Here is a tiny trained network, its code and every weight. The questions are about switching its units off for an input and a class, where a switched-off unit gives its printed mean instead of its output.

import numpy as np


def w(rows, s, z=0):
    codes = np.array(rows[::2]) - 128.0
    scale = np.full(codes.shape[1], s)
    scale[-1] = z or s
    return codes * scale


def f(y):
    return np.maximum(y, 0)


def log_softmax(a):
    a = a - a.max(-1, keepdims=True)
    return a - np.log(np.exp(a).sum(-1, keepdims=True))


def net(x, mask):
    res = np.array(x, float).reshape(1, 6) / 4 @ E
    y = f(res @ A[0][:, :-1].T + A[0][:, -1])
    res = res + np.where(mask, y, B[0][:, -1]) @ B[0][:, :-1]
    return log_softmax(res[-1] @ U[:, :-1].T + U[:, -1])


A, B = {}, {}
E = w([
[141,115,60,90,84,113,37,91,254,225,87,194],'x0',
[106,169,189,166,145,66,160,46,72,95,54,95],'x1',
[135,108,70,209,173,145,219,122,151,136,117,129],'x2',
[82,188,151,185,194,68,93,143,156,132,60,236],'x3',
[195,85,198,157,159,127,19,60,165,111,120,14],'x4',
[83,62,80,52,166,22,104,52,169,78,207,92],'x5',
],0.0085)
A[0] = w([
[74,144,58,137,146,94,195,178,182,191,117,155,182],'neuron 0',
[60,130,162,177,67,167,186,137,41,112,102,81,6],'neuron 1',
[133,175,151,211,189,129,113,114,160,131,49,93,161],'neuron 2',
[131,115,73,101,130,121,63,149,168,125,89,135,84],'neuron 3',
[94,91,179,136,255,95,139,146,96,21,149,109,128],'neuron 4',
[136,71,146,97,145,81,111,67,158,105,212,2,90],'neuron 5',
[109,123,92,217,205,55,185,49,109,94,112,87,138],'neuron 6',
[100,162,108,146,108,174,152,174,136,162,72,149,84],'neuron 7',
[103,139,170,84,133,84,25,125,157,103,120,214,74],'neuron 8',
],0.0087,0.0019)
B[0] = w([
[17,61,92,104,195,45,93,115,121,88,141,146,215],'neuron 0',
[100,137,211,150,97,124,155,140,26,85,176,129,217],'neuron 1',
[181,170,200,220,79,117,120,224,49,135,124,103,198],'neuron 2',
[82,157,85,176,159,147,142,140,123,127,132,169,181],'neuron 3',
[71,141,128,163,177,114,116,139,141,98,252,211,222],'neuron 4',
[123,48,94,84,175,110,84,84,154,170,161,255,246],'neuron 5',
[99,234,148,193,176,121,176,108,121,64,153,138,220],'neuron 6',
[81,151,114,85,162,139,175,129,164,118,183,126,194],'neuron 7',
[173,145,144,143,90,124,149,139,45,108,139,144,202],'neuron 8',
],0.0091,0.013)
U = w([
[88,3,58,77,131,109,129,139,219,130,116,160,250],'0',
[236,175,208,174,42,152,175,178,67,129,35,8,215],'1',
[23,207,139,161,124,104,224,175,72,90,147,162,2],'2',
],0.0073,0.0007)

Each question gives the input, the list of numbers given to net, and the class t.
The units are the neurons (one row each of A and B). Each row of codes is followed by its name. A weight is (code - 128) times the scale printed after its matrix; where a second scale follows, it is the last column's (A, B and U).
mask holds one flag per neuron, in row order. A switched-off neuron (its flag False) gives its mean, the last column of its row in B, instead of its output. The means were averaged over made-up inputs and are rounded, as every weight is.
A unit's drop is (log p(t) with every unit on - log p(t) with that unit switched off) / (log p(t) with every unit on - log p(t) with every unit switched off).
The circuit of an input: a set's keep is (log p(t) with only the set's units on - log p(t) with every unit switched off) / (log p(t) with every unit on - log p(t) with every unit switched off). Starting from all 9 units, units are removed one at a time, each time the one whose removal leaves the highest keep (on an exact tie, the one counted first), for as long as the keep stays at least 0.8.
units of the circuit, in order: the units of the circuit, biggest drop first
top k neurons: the k neurons with the biggest drops, biggest first
drop when u is switched off: that unit's drop, to one decimal
input [1,2,7,-8,8,-4], class 1: units of the circuit, in order : (neuron 4)
input [3,-4,3,6,-8,1], class 0: top 2 neurons : (neuron 0; neuron 6)
input [0,4,6,3,7,-2], class 1: top 2 neurons : (neuron 2; neuron 0)
input [-3,8,0,1,5,-6], class 1: top 3 neurons : (neuron 2; neuron 0; neuron 5)
input [8,4,0,5,6,7], class 2: top 3 neurons : (neuron 8; neuron 6; neuron 2)
input [8,8,6,2,2,-7], class 1: top 3 neurons : (neuron 2; neuron 4; neuron 5)
input [2,-8,3,8,-4,-3], class 0: units of the circuit, in order : (neuron 0; neuron 6)
input [-8,-3,-6,-3,5,-7], class 1: top 2 neurons : (neuron 0; neuron 6)
input [-6,-8,2,6,4,6], class 0: top 3 neurons : (neuron 5; neuron 1; neuron 2)
input [-3,-5,6,-3,5,-1], class 0: drop when neuron 0 is switched off : 0.0
input [-3,1,2,-6,8,0], class 0: drop when neuron 5 is switched off : 1.2
input [3,4,1,-3,-5,6], class 0: drop when neuron 1 is switched off : 0.1
